Below are the code and all the weights of a small trained network. Each question names an input and a class and asks about switching units off, where a switched-off unit gives its printed mean instead of its output.

import numpy as np


def w(rows, s, z=0):
    codes = np.array(rows[::2]) - 128.0
    scale = np.full(codes.shape[1], s)
    scale[-1] = z or s
    return codes * scale


def f(y):
    return y / 2 * (1 + np.tanh(0.7978845608 * (y + 0.044715 * y**3)))


def log_softmax(a):
    a = a - a.max(-1, keepdims=True)
    return a - np.log(np.exp(a).sum(-1, keepdims=True))


def net(x, mask):
    res = np.array(x, float).reshape(1, 7) / 4 @ E
    y = f(res @ A[0][:, :-1].T + A[0][:, -1])
    res = res + np.where(mask, y, B[0][:, -1]) @ B[0][:, :-1]
    return log_softmax(res[-1] @ U[:, :-1].T + U[:, -1])


A, B = {}, {}
E = w([
[233,190,119,73,219,111],'x0',
[124,131,128,125,131,131],'x1',
[126,126,127,126,130,126],'x2',
[139,152,255,71,86,84],'x3',
[123,129,128,124,133,130],'x4',
[127,130,129,129,128,131],'x5',
[161,25,153,101,163,229],'x6',
],0.011)
A[0] = w([
[127,87,13,148,133,133,253],'neuron 0',
[247,84,149,86,189,191,3],'neuron 1',
[124,75,206,120,81,152,100],'neuron 2',
[128,130,133,126,124,147,100],'neuron 3',
[79,148,83,128,132,99,142],'neuron 4',
[72,140,146,172,114,101,142],'neuron 5',
[212,80,153,101,176,186,21],'neuron 6',
[150,136,75,125,120,119,140],'neuron 7',
[156,120,114,124,158,125,152],'neuron 8',
[136,54,173,145,117,136,111],'neuron 9',
[109,82,10,155,140,152,223],'neuron 10',
[118,54,140,139,133,214,103],'neuron 11',
[151,156,80,144,178,107,148],'neuron 12',
[141,168,46,159,155,133,163],'neuron 13',
[147,131,57,106,103,131,200],'neuron 14',
[95,103,80,125,93,132,131],'neuron 15',
[144,127,167,112,138,77,131],'neuron 16',
[119,82,115,105,104,162,141],'neuron 17',
[105,159,205,113,132,132,122],'neuron 18',
[111,102,115,155,152,131,164],'neuron 19',
[173,218,96,84,164,59,89],'neuron 20',
[116,159,190,107,131,123,159],'neuron 21',
[104,85,113,109,134,138,154],'neuron 22',
[84,14,179,125,122,188,99],'neuron 23',
[17,153,106,168,46,80,203],'neuron 24',
[168,171,202,112,127,74,113],'neuron 25',
[193,193,80,151,166,86,155],'neuron 26',
[155,83,78,145,118,183,122],'neuron 27',
],0.014,0.0057)
B[0] = w([
[103,212,163,136,169,131,228],'neuron 0',
[73,190,170,155,2,103,228],'neuron 1',
[142,54,88,88,120,184,195],'neuron 2',
[123,112,127,133,131,127,127],'neuron 3',
[124,176,112,112,105,150,167],'neuron 4',
[117,139,145,133,79,108,178],'neuron 5',
[91,145,172,170,27,119,207],'neuron 6',
[134,152,106,123,130,150,154],'neuron 7',
[110,149,103,129,124,116,157],'neuron 8',
[147,89,124,98,144,165,174],'neuron 9',
[143,211,191,163,172,109,234],'neuron 10',
[156,113,169,151,195,121,205],'neuron 11',
[131,144,66,119,138,156,180],'neuron 12',
[117,173,74,103,132,181,195],'neuron 13',
[106,162,111,121,137,141,167],'neuron 14',
[130,133,164,149,132,114,163],'neuron 15',
[126,87,154,145,150,94,169],'neuron 16',
[133,105,151,131,168,137,165],'neuron 17',
[145,83,136,120,114,109,181],'neuron 18',
[139,154,149,135,135,119,154],'neuron 19',
[158,95,135,122,236,58,216],'neuron 20',
[165,86,143,136,126,107,182],'neuron 21',
[147,119,148,146,150,133,155],'neuron 22',
[190,64,110,103,189,176,219],'neuron 23',
[80,178,165,164,18,105,252],'neuron 24',
[144,79,167,155,181,42,208],'neuron 25',
[121,152,56,98,173,159,207],'neuron 26',
[124,146,163,142,170,96,184],'neuron 27',
],0.032,0.017)
U = w([
[55,230,151,167,99,171,207],'0',
[153,155,172,153,239,113,187],'1',
[94,72,128,112,1,64,168],'2',
[169,60,110,65,127,207,40],'3',
[100,196,25,86,204,179,3],'4',
],0.0093,0.0031)

Each question gives the input, the list of numbers given to net, and the class t.
The units are the neurons (one row each of A and B). Each row of codes is followed by its name. A weight is (code - 128) times the scale printed after its matrix; where a second scale follows, it is the last column's (A, B and U).
mask holds one flag per neuron, in row order. A switched-off neuron (its flag False) gives its mean, the last column of its row in B, instead of its output. The means were averaged over made-up inputs and are rounded, as every weight is.
A unit's drop is (log p(t) with every unit on - log p(t) with that unit switched off) / (log p(t) with every unit on - log p(t) with every unit switched off).
The circuit of an input: a set's keep is (log p(t) with only the set's units on - log p(t) with every unit switched off) / (log p(t) with every unit on - log p(t) with every unit switched off). Starting from the 12 units with the biggest drops (on a tie, the unit counted first), units are removed one at a time, each time the one whose removal leaves the highest keep (on an exact tie, the one counted first), for as long as the keep stays at least 0.8.
circuit, biggest first: the units of the circuit, biggest drop first
most important unit: the unit with the biggest drop
top k neurons: the k neurons with the biggest drops, biggest first
drop when u is switched off: that unit's drop, to one decimal
input [1,-5,8,0,-8,1,2], class 0: most important unit -> neuron 20
input [-2,-3,1,1,-5,-1,-5], class 2: circuit, biggest first -> (neuron 10; neuron 0)
input [-4,0,-2,-4,-8,1,1], class 1: top 2 neurons -> (neuron 1; neuron 6)
input [1,2,0,8,1,-2,-8], class 1: top 3 neurons -> (neuron 20; neuron 1; neuron 25)
input [-6,-6,-2,1,7,-5,-2], class 2: top 2 neurons -> (neuron 0; neuron 10)
input [1,-3,-1,-2,-4,-8,-8], class 4: top 3 neurons -> (neuron 1; neuron 26; neuron 20)
input [0,-4,0,7,-6,-5,6], class 3: top 4 neurons -> (neuron 23; neuron 24; neuron 2; neuron 9)
input [0,-4,1,7,-7,-6,8], class 3: top 3 neurons -> (neuron 23; neuron 24; neuron 2)
input [1,-1,6,-8,-6,2,1], class 0: top 4 neurons -> (neuron 20; neuron 10; neuron 23; neuron 25)
input [2,-6,-2,-7,-8,-3,7], class 0: top 2 neurons -> (neuron 1; neuron 6)
input [1,-8,-8,-1,-2,0,-6], class 4: drop when neuron 1 is switched off -> 0.3
input [-2,7,7,2,2,4,1], class 3: drop when neuron 1 is switched off -> 0.2
input [6,-1,-7,-3,-3,4,-3], class 4: drop when neuron 15 is switched off -> 0.0
input [-7,6,-7,7,-1,3,-1], class 2: most important unit -> neuron 24
